Here is a tiny trained network, its code and every weight. The questions are about switching its units off for an input and a target symbol, where a switched-off unit gives its printed mean instead of its output.

import numpy as np


def w(rows, s, z=0):
    codes = np.array(rows[::2]) - 128.0
    scale = np.full(codes.shape[1], s)
    scale[-1] = z or s
    return codes * scale


def f(y):
    return y / 2 * (1 + np.tanh(0.7978845608 * (y + 0.044715 * y**3)))


def softmax(a):
    e = np.exp(a - a.max(-1, keepdims=True))
    return e / e.sum(-1, keepdims=True)


def log_softmax(a):
    a = a - a.max(-1, keepdims=True)
    return a - np.log(np.exp(a).sum(-1, keepdims=True))


def net(x, mask):
    ids = ['βγδεηλξψ'.index(c) for c in x.split()]
    T = len(ids)
    res = E[ids] + P[:T]
    r = res
    for j in range(3):
        rows = slice(4 * j, 4 * j + 4)
        q, k, v = (r @ M[0][rows].T for M in (Q, K, V))
        z = softmax(np.where(np.tri(T) > 0, q @ k.T / 4**0.5, -1e9)) @ v
        o = O[0][rows]
        res = res + np.where(mask[j], z, o[:, -1]) @ o[:, :-1]
    y = f(res @ A[0][:, :-1].T + A[0][:, -1])
    res = res + np.where(mask[3:15], y, B[0][:, -1]) @ B[0][:, :-1]
    return log_softmax(res[-1] @ U[:, :-1].T + U[:, -1])


Q, K, V, O, A, B = {}, {}, {}, {}, {}, {}
E = w([
[111,89,164,176],'β',
[162,125,122,8],'γ',
[113,195,158,53],'δ',
[210,182,177,57],'ε',
[197,196,150,81],'η',
[199,93,148,168],'λ',
[230,140,183,136],'ξ',
[78,127,115,158],'ψ',
],0.016)
P = w([
[144,122,229,102],'0',
[255,173,116,146],'1',
[55,85,192,86],'2',
[233,162,96,159],'3',
[81,13,136,133],'4',
[231,155,88,164],'5',
[55,5,124,102],'6',
],0.008)
Q[0] = w([
[153,188,114,99],'head 0',
[115,157,154,112],'head 0',
[66,88,166,46],'head 0',
[112,106,207,189],'head 0',
[67,107,148,144],'head 1',
[71,211,120,249],'head 1',
[117,190,58,154],'head 1',
[203,70,121,154],'head 1',
[85,85,158,60],'head 2',
[88,160,183,169],'head 2',
[123,86,151,100],'head 2',
[223,47,99,21],'head 2',
],0.011)
K[0] = w([
[118,179,76,110],'head 0',
[104,101,149,172],'head 0',
[91,104,201,46],'head 0',
[106,133,134,80],'head 0',
[138,143,177,91],'head 1',
[143,140,141,191],'head 1',
[92,179,90,248],'head 1',
[135,129,125,118],'head 1',
[158,118,44,72],'head 2',
[57,142,163,178],'head 2',
[121,88,99,100],'head 2',
[124,149,34,94],'head 2',
],0.013)
V[0] = w([
[113,106,180,99],'head 0',
[150,254,65,158],'head 0',
[101,78,114,123],'head 0',
[29,58,102,150],'head 0',
[165,190,242,125],'head 1',
[212,17,102,193],'head 1',
[123,171,34,175],'head 1',
[58,162,174,164],'head 1',
[109,108,157,142],'head 2',
[190,125,93,181],'head 2',
[105,110,221,18],'head 2',
[197,132,107,225],'head 2',
],0.0086)
O[0] = w([
[45,117,201,96,167],'head 0',
[124,254,73,116,103],'head 0',
[143,102,130,156,96],'head 0',
[90,134,151,90,10],'head 0',
[70,89,150,192,217],'head 1',
[123,197,123,204,89],'head 1',
[144,132,83,112,27],'head 1',
[176,162,88,153,65],'head 1',
[86,136,153,195,107],'head 2',
[153,142,34,120,113],'head 2',
[108,154,107,178,254],'head 2',
[93,57,132,20,81],'head 2',
],0.0068,0.0089)
A[0] = w([
[89,142,94,199,133],'neuron 0',
[209,124,184,181,126],'neuron 1',
[169,145,202,132,214],'neuron 2',
[127,208,102,150,134],'neuron 3',
[86,124,155,144,73],'neuron 4',
[121,88,137,115,150],'neuron 5',
[167,227,128,3,184],'neuron 6',
[162,118,146,128,188],'neuron 7',
[174,140,65,158,125],'neuron 8',
[104,45,106,120,92],'neuron 9',
[129,113,55,158,254],'neuron 10',
[217,120,114,124,140],'neuron 11',
],0.015,0.0063)
B[0] = w([
[114,179,141,130,143],'neuron 0',
[99,175,112,49,223],'neuron 1',
[105,129,127,151,253],'neuron 2',
[244,127,172,188,154],'neuron 3',
[128,126,47,77,159],'neuron 4',
[144,161,171,137,171],'neuron 5',
[131,73,174,115,210],'neuron 6',
[62,126,83,135,180],'neuron 7',
[190,132,9,138,155],'neuron 8',
[169,146,151,95,167],'neuron 9',
[28,112,133,211,149],'neuron 10',
[101,112,104,84,178],'neuron 11',
],0.012)
U = w([
[32,172,173,123,165],'β',
[85,12,113,89,199],'γ',
[191,110,182,145,203],'δ',
[197,145,109,36,99],'ε',
[231,124,84,114,32],'η',
[107,108,45,130,70],'λ',
[164,189,66,72,2],'ξ',
[138,85,79,194,172],'ψ',
],0.011,0.0036)

Each question gives the input, a string of symbols that net reads in full, and the target symbol t.
The units are the heads (4 rows each of Q, K, V and O) and the neurons (one row each of A and B). Each row of codes is followed by its name. A weight is (code - 128) times the scale printed after its matrix; where a second scale follows, it is the last column's (O, A, B and U).
mask holds one flag per unit, heads first, then neurons. A switched-off unit (its flag False) gives its mean, the last column of its rows in O or B, instead of its output. The means were averaged over made-up inputs and are rounded, as every weight is.
A unit's drop is (log p(t) with every unit on - log p(t) with that unit switched off) / (log p(t) with every unit on - log p(t) with every unit switched off).
The circuit of an input: a set's keep is (log p(t) with only the set's units on - log p(t) with every unit switched off) / (log p(t) with every unit on - log p(t) with every unit switched off). Starting from the 12 units with the biggest drops (on a tie, the unit counted first), units are removed one at a time, each time the one whose removal leaves the highest keep (on an exact tie, the one counted first), for as long as the keep stays at least 0.8.
units of the circuit, in order: the units of the circuit, biggest drop first
most important unit: the unit with the biggest drop
top k neurons: the k neurons with the biggest drops, biggest first
heads that matter: for each layer, one digit per head in row order, 1 if its drop is at least 0.15 and else 0, layers parted by /
drop when u is switched off: that unit's drop, to one decimal
input δ β η δ γ, target β: top 3 neurons => [neuron 8; neuron 3; neuron 6]
input β γ γ ξ, target ξ: units of the circuit, in order => [neuron 1; head 0]
input δ λ δ γ ξ, target β: units of the circuit, in order => [neuron 1; neuron 8]
input γ δ β γ ε β, target β: heads that matter => 000
input γ γ γ ξ ε, target β: units of the circuit, in order => [neuron 8; head 2; neuron 3]
input δ β ξ β ψ ψ, target ψ: units of the circuit, in order => [head 1; neuron 10; neuron 3]
input δ ψ δ, target γ: top 4 neurons => [neuron 1; neuron 4; neuron 0; neuron 10]
input η γ δ ξ δ γ, target γ: heads that matter => 000
input ξ β η β, target β: most important unit => head 1
input γ η γ η, target η: units of the circuit, in order => [head 0; neuron 3]
input ξ γ β γ ε λ, target λ: top 3 neurons => [neuron 8; neuron 10; neuron 1]
input β ε γ γ δ γ γ, target ε: units of the circuit, in order => [neuron 9; head 1]
input ψ δ η ξ η δ, target δ: top 2 neurons => [neuron 3; neuron 6]
input β γ ψ γ γ, target δ: most important unit => neuron 1
input ε η γ η ψ ξ, target ξ: top 3 neurons => [neuron 1; neuron 8; neuron 11]
input γ γ γ ψ γ γ γ, target ε: top 3 neurons => [neuron 9; neuron 10; neuron 6]
input λ γ β γ δ η, target η: top 3 neurons => [neuron 3; neuron 8; neuron 6]
input β ψ γ λ, target λ: drop when neuron 8 is switched off => 0.2
input γ β δ δ, target δ: drop when neuron 8 is switched off => 0.0
input ψ λ ε ψ, target ψ: drop when head 0 is switched off => 0.2
input η λ ε ξ γ γ, target γ: drop when head 0 is switched off => -0.1
